[[110 116 139 157 123]
 [124 113 110 127 136]
 [116 124 116 126 133]] yields 110

[[136 112 125 100 147 140 108]
 [119 120 135 141 122 112 109]] yields 122

[[138 100 116 139 130 129 110]
 [116 133 157 118 135 130 146]] yields 135

[[126 129 121 148 111 121]
 [138 139 120 118 108 150]
 [148 122 146 134 114 130]] yields 118

[[138 103 154 145]
 [137 119  99 129]
 [146 134 119 112]] yields 119

[[138 115 138 148 139 148]
 [155 128 115 131 133 144]] yields 131

[[134 130 112 112 131]
 [153 109 108 111 109]] yields 108
---
131,142,118,151,137,108
136,106,132,119,145,110
-> 108

139,99,128,127,128,142,136
137,107,129,130,129,103,126
150,141,127,127,127,131,113
-> 126

125,128,134,131,137,117
135,122,128,129,128,152
127,123,127,128,125,123
-> 152

104,133,118,119,128
131,128,151,143,140
131,133,117,128,125
-> 140

155,130,140,124,128,121
140,133,120,128,119,129
-> 121

106,114,132,140,113
117,120,121,140,117
-> 113

149,116,121,114
137,136,136,143
135,130,148,156
-> 143

121,120,146,142
103,120,132,142
-> 142
---
Q: [[116, 119, 139, 126, 121], [117, 109, 145, 129, 118], [145, 126, 122, 131, 102]]
A: 126
Q: [114, 119, 126, 106, 118, 113]
A: 106
Q: [101, 119, 111, 100, 129]
A: 100
Q: [108, 153, 110, 150, 139, 112, 143]
A: 150
Q: [121, 115, 108, 107, 139, 127]
A: 107
Q: [[122, 136, 143, 120, 120], [151, 138, 122, 129, 146]]
A: 120
Q: [[115, 114, 99, 146, 136], [130, 126, 130, 120, 138], [137, 144, 154, 121, 107]]
A: 146
Q: [112, 129, 122, 103]
A: 103
---
[141 114 123  99 132 116 129] → 116
[122 112 153 103 137 135] → 137
[126 122 120 106] → 120
[151 143 103 157 102] → 157
[108 111 119 100 105 114  99] → 114
[131 156 132 138] → 132
[128 125 138 153 114] → 153
---
134,126,125,105,140
113,131,135,149,108
127,127,128,118,124
-> 128

153,126,136,130,149,148,130
109,126,110,126,118,110,125
129,122,131,105,130,122,132
-> 130

122,108,144,133,151,134
128,114,126,114,104,110
119,154,143,123,112,123
-> 123

129,150,122,124,124
113,137,123,142,126
133,129,111,113,127
-> 111

111,113,107,140,139
141,143,112,148,142
124,134,123,140,127
-> 123

115,119,133,155,142,134,128
103,138,125,131,132,143,148
120,131,155,140,122,123,130
-> 122

122,109,124,103,137,125,118
125,154,136,151,122,121,139
136,130,131,142,141,128,137
-> 141
---
[130 128 156 108 131] >> 130

[132 139 121 105 126 123 120] >> 123

[110 102 124 131 126 129 115] >> 124

[[132 130 126 127 125 131 129]
 [117 116 131 127 147 122 129]
 [111 111 134 128 156 119 129]] >> 128

[112 149 154 139 116 106 123] >> 123

[152 140 122 135 100] >> 135
---
[118 139 152 113] yields 118

[[127 122 102 125 141 111 134]
 [130 136 104 116 137 112 130]] yields 130

[112 111 112 130 122 151 102] yields 112

[140 131 130 131 148 152] yields 140

[113 141 104 131 137] yields 113

[133 126 131 112 143 104] yields 133
---
[[151 115 153 120 105 147 109]
 [157  99 135 145 119 138 115]
 [101 153 149 102 101 145 148]] -> 153

[[105 148 104 107 152 153]
 [105 151 105 109 153 152]] -> 104

[102 132 111 140 104 111] -> 111

[110 111  99 129] -> 99

[[131 115 121 134 150 142]
 [120 143 135 114 137 117]
 [141 136 118 107 127 137]] -> 121

[139 139 151 118 101 120 124] -> 151

[[130 133 123 128 126 139 132]
 [135 129 134 128 119 135 114]
 [149 126 144 127 119 130 125]] -> 123

[149 121 103 116 144 153 131] -> 103

[154 140 118 120 133 130] -> 118

[[125 113 122 137]
 [135 110 130 127]
 [133 122 126 102]] -> 122
---
[[106 141 153 109 114]
 [148 121 122 108 105]] result: 153

[[109 153 119 100]
 [108 124 104 136]] result: 119

[[129 133 102 136 145 118]
 [125 121 137 142 141 146]] result: 102

[[128 140 141 128 129 144 121]
 [128 124 132 128 128 139 150]] result: 141

[[109 115 157 126]
 [126 108 141 137]] result: 157

[[144 116 131 139 105 129 146]
 [103 136 134 105 158 121 108]] result: 131
---
[128 136 130 103 140 127] 127, 128

[138 113 146 148 155] 155, 138

[[131 109 123 129 122 152]
 [108 138 122 147 126 145]] 152, 108

[156  99 110 136] 136, 156

[135 102 126 121 134 115] 115, 135

[126 132 130 137 150] 150, 126
---
[[125 100 136 148 136 106 113]
 [120 120 131 127 137 122 106]
 [120 121 132 127 136 121 108]]
137

[[121 139 121 133 115 136 126]
 [149 131 123 136 125 120 103]]
125

[[126 128 128 127 107 128]
 [139 132 128 101 119 127]
 [127 123 127 129 139 132]]
101

[[137 113 130 138]
 [140 124 149 130]
 [138 112 128 138]]
124

[[128 124 128 123 125]
 [121 152 106 132 112]]
106

[[116 121 126 118 141 131 123]
 [144 134 117 107 122 147 142]
 [134 131 121 147 123 118 115]]
122

[[122 150 139 132 146 141 120]
 [143 145 124 123 107 116 142]
 [117 114 140 133 114 128 141]]
107

[[152 138 134 112 107]
 [145 130 136 112 113]
 [151 126 139 115 108]]
136

[[117 106 141 122 131 133]
 [128 107 155 118 131 117]]
118
---
157  123  124  117  111: 157
116  128  105  121  153  138: 116
106  149  142  121  142  118  123: 106
116  145  156  113  146: 116
127  127  128  128  111  126  155: 127
154  124  115  126   98  133  111: 154
131  130  129  128  106  129: 131
129  129  131  102  122  128: 129
